Below is a small trained network, with its code and all its weights. Each question gives an input and a target symbol and asks what happens when units are switched off, that is, made to give their printed mean instead of their output.

import numpy as np


def w(rows, s, z=0):
    codes = np.array(rows[::2]) - 128.0
    scale = np.full(codes.shape[1], s)
    scale[-1] = z or s
    return codes * scale


def f(y):
    return y / 2 * (1 + np.tanh(0.7978845608 * (y + 0.044715 * y**3)))


def softmax(a):
    e = np.exp(a - a.max(-1, keepdims=True))
    return e / e.sum(-1, keepdims=True)


def log_softmax(a):
    a = a - a.max(-1, keepdims=True)
    return a - np.log(np.exp(a).sum(-1, keepdims=True))


def net(x, mask):
    ids = ['εζηθσφψ'.index(c) for c in x.split()]
    T = len(ids)
    res = E[ids] + P[:T]
    q, k, v = (res @ M[0].T for M in (Q, K, V))
    z = softmax(np.where(np.tri(T) > 0, q @ k.T / 3**0.5, -1e9)) @ v
    res = res + np.where(mask[0], z, O[0][:, -1]) @ O[0][:, :-1]
    y = f(res @ A[0][:, :-1].T + A[0][:, -1])
    res = res + np.where(mask[1:9], y, B[0][:, -1]) @ B[0][:, :-1]
    return log_softmax(res[-1] @ U[:, :-1].T + U[:, -1])


Q, K, V, O, A, B = {}, {}, {}, {}, {}, {}
E = w([
[169,83,72,132,104,84],'ε',
[121,84,7,93,116,79],'ζ',
[180,88,61,142,88,101],'η',
[128,88,16,140,105,170],'θ',
[156,139,93,21,125,63],'σ',
[106,65,164,126,76,170],'φ',
[214,106,142,122,193,134],'ψ',
],0.019)
P = w([
[254,58,79,207,21,39],'0',
[143,18,57,148,114,68],'1',
[157,8,47,143,99,148],'2',
[92,39,43,132,147,119],'3',
[117,64,70,141,132,122],'4',
[116,85,62,142,128,165],'5',
[127,101,75,121,137,186],'6',
[150,127,113,126,115,194],'7',
[143,152,136,112,132,191],'8',
[119,174,120,101,137,248],'9',
[124,191,147,74,156,228],'10',
[135,190,180,84,157,168],'11',
],0.007)
Q[0] = w([
[78,248,159,160,109,121],'h0',
[137,159,151,96,161,178],'h0',
[171,94,94,62,102,185],'h0',
],0.013)
K[0] = w([
[159,2,73,201,93,89],'h0',
[150,75,172,114,121,15],'h0',
[112,254,191,74,126,182],'h0',
],0.0084)
V[0] = w([
[213,148,80,145,219,116],'h0',
[129,182,92,2,93,29],'h0',
[140,110,222,153,177,113],'h0',
],0.009)
O[0] = w([
[112,143,113,153,249,181,253],'h0',
[202,174,133,69,107,220,192],'h0',
[104,33,174,177,141,203,50],'h0',
],0.015,0.0065)
A[0] = w([
[88,251,78,174,152,102,101],'n0',
[108,103,2,123,198,155,148],'n1',
[59,42,169,208,160,98,110],'n2',
[131,189,107,55,182,119,144],'n3',
[141,168,228,152,123,138,3],'n4',
[120,118,220,121,141,80,67],'n5',
[147,115,87,143,46,127,198],'n6',
[41,152,80,205,76,29,66],'n7',
],0.0095,0.0041)
B[0] = w([
[238,116,160,92,173,89,159],'n0',
[193,112,189,110,109,79,251],'n1',
[32,91,52,98,189,118,179],'n2',
[154,78,86,161,85,222,202],'n3',
[117,52,102,200,173,254,126],'n4',
[207,7,97,158,155,153,128],'n5',
[91,221,130,72,92,51,162],'n6',
[82,34,176,175,98,146,168],'n7',
],0.0088,0.025)
U = w([
[117,155,84,98,145,90,70],'ε',
[121,147,54,165,131,104,78],'ζ',
[187,81,192,164,114,116,140],'η',
[69,187,134,2,142,105,253],'θ',
[113,130,69,30,136,114,15],'σ',
[81,110,128,77,97,121,202],'φ',
[109,77,53,127,166,140,133],'ψ',
],0.0073,0.0055)

Each question gives the input, a string of symbols that net reads in full, and the target symbol t.
The units are the heads (3 rows each of Q, K, V and O) and the neurons (one row each of A and B). Each row of codes is followed by its name. A weight is (code - 128) times the scale printed after its matrix; where a second scale follows, it is the last column's (O, A, B and U).
mask holds one flag per unit, heads first, then neurons. A switched-off unit (its flag False) gives its mean, the last column of its rows in O or B, instead of its output. The means were averaged over made-up inputs and are rounded, as every weight is.
A unit's drop is (log p(t) with every unit on - log p(t) with that unit switched off) / (log p(t) with every unit on - log p(t) with every unit switched off).
The circuit of an input: a set's keep is (log p(t) with only the set's units on - log p(t) with every unit switched off) / (log p(t) with every unit on - log p(t) with every unit switched off). Starting from all 9 units, units are removed one at a time, each time the one whose removal leaves the highest keep (on an exact tie, the one counted first), for as long as the keep stays at least 0.8.
units of the circuit, in order: the units of the circuit, biggest drop first
k most important neurons: the k neurons with the biggest drops, biggest first
drop of u: that unit's drop, to one decimal
input ε θ ε η, target η: most important neuron	n2
input θ σ φ ψ φ ζ ε ε, target θ: units of the circuit, in order	h0; n3; n7
input ψ θ η ψ θ σ η θ φ, target θ: units of the circuit, in order	n3; n7
input ψ ζ ψ ψ φ, target ψ: units of the circuit, in order	h0; n2
input φ θ η, target φ: units of the circuit, in order	h0; n7; n6
input θ η ζ, target η: 3 most important neurons	n2; n0; n1
input ψ θ σ θ ψ φ η φ θ ε η, target θ: units of the circuit, in order	h0; n3; n6
input ψ θ θ ζ θ η, target η: units of the circuit, in order	h0; n2; n0; n7
input ψ θ θ φ ζ η, target φ: units of the circuit, in order	h0; n7; n6; n0
input ψ σ ζ, target σ: 3 most important neurons	n3; n7; n6
input ψ θ σ θ ε φ ε, target θ: units of the circuit, in order	h0; n6; n3
input σ η φ η η η, target θ: units of the circuit, in order	h0; n6
input η ψ ψ ψ ψ θ θ θ θ θ σ, target σ: units of the circuit, in order	n3; h0
input η θ ψ θ θ θ θ η θ ε, target η: units of the circuit, in order	n2
input ζ ε θ θ ψ θ ζ θ ψ ψ θ φ, target ψ: units of the circuit, in order	h0; n1
input ζ φ θ θ η σ ψ θ θ θ, target η: 3 most important neurons	n2; n1; n3
input θ η σ η θ φ ζ ψ ε θ θ, target η: 4 most important neurons	n2; n1; n6; n0
input θ ζ η ζ θ σ, target σ: 3 most important neurons	n3; n7; n1
input θ ε ζ θ φ ζ σ φ ε θ, target θ: 2 most important neurons	n6; n7
input η ζ ε ζ ζ σ θ, target σ: 2 most important neurons	n3; n7
input θ ζ σ φ η ζ, target θ: units of the circuit, in order	h0
input θ φ θ θ, target φ: drop of n7	0.7
input η σ ε, target σ: drop of h0	0.9
input ζ ζ θ φ φ ψ θ θ ζ ψ η, target ψ: drop of n2	0.4
input ψ θ σ η ψ θ ζ, target η: drop of h0	0.2
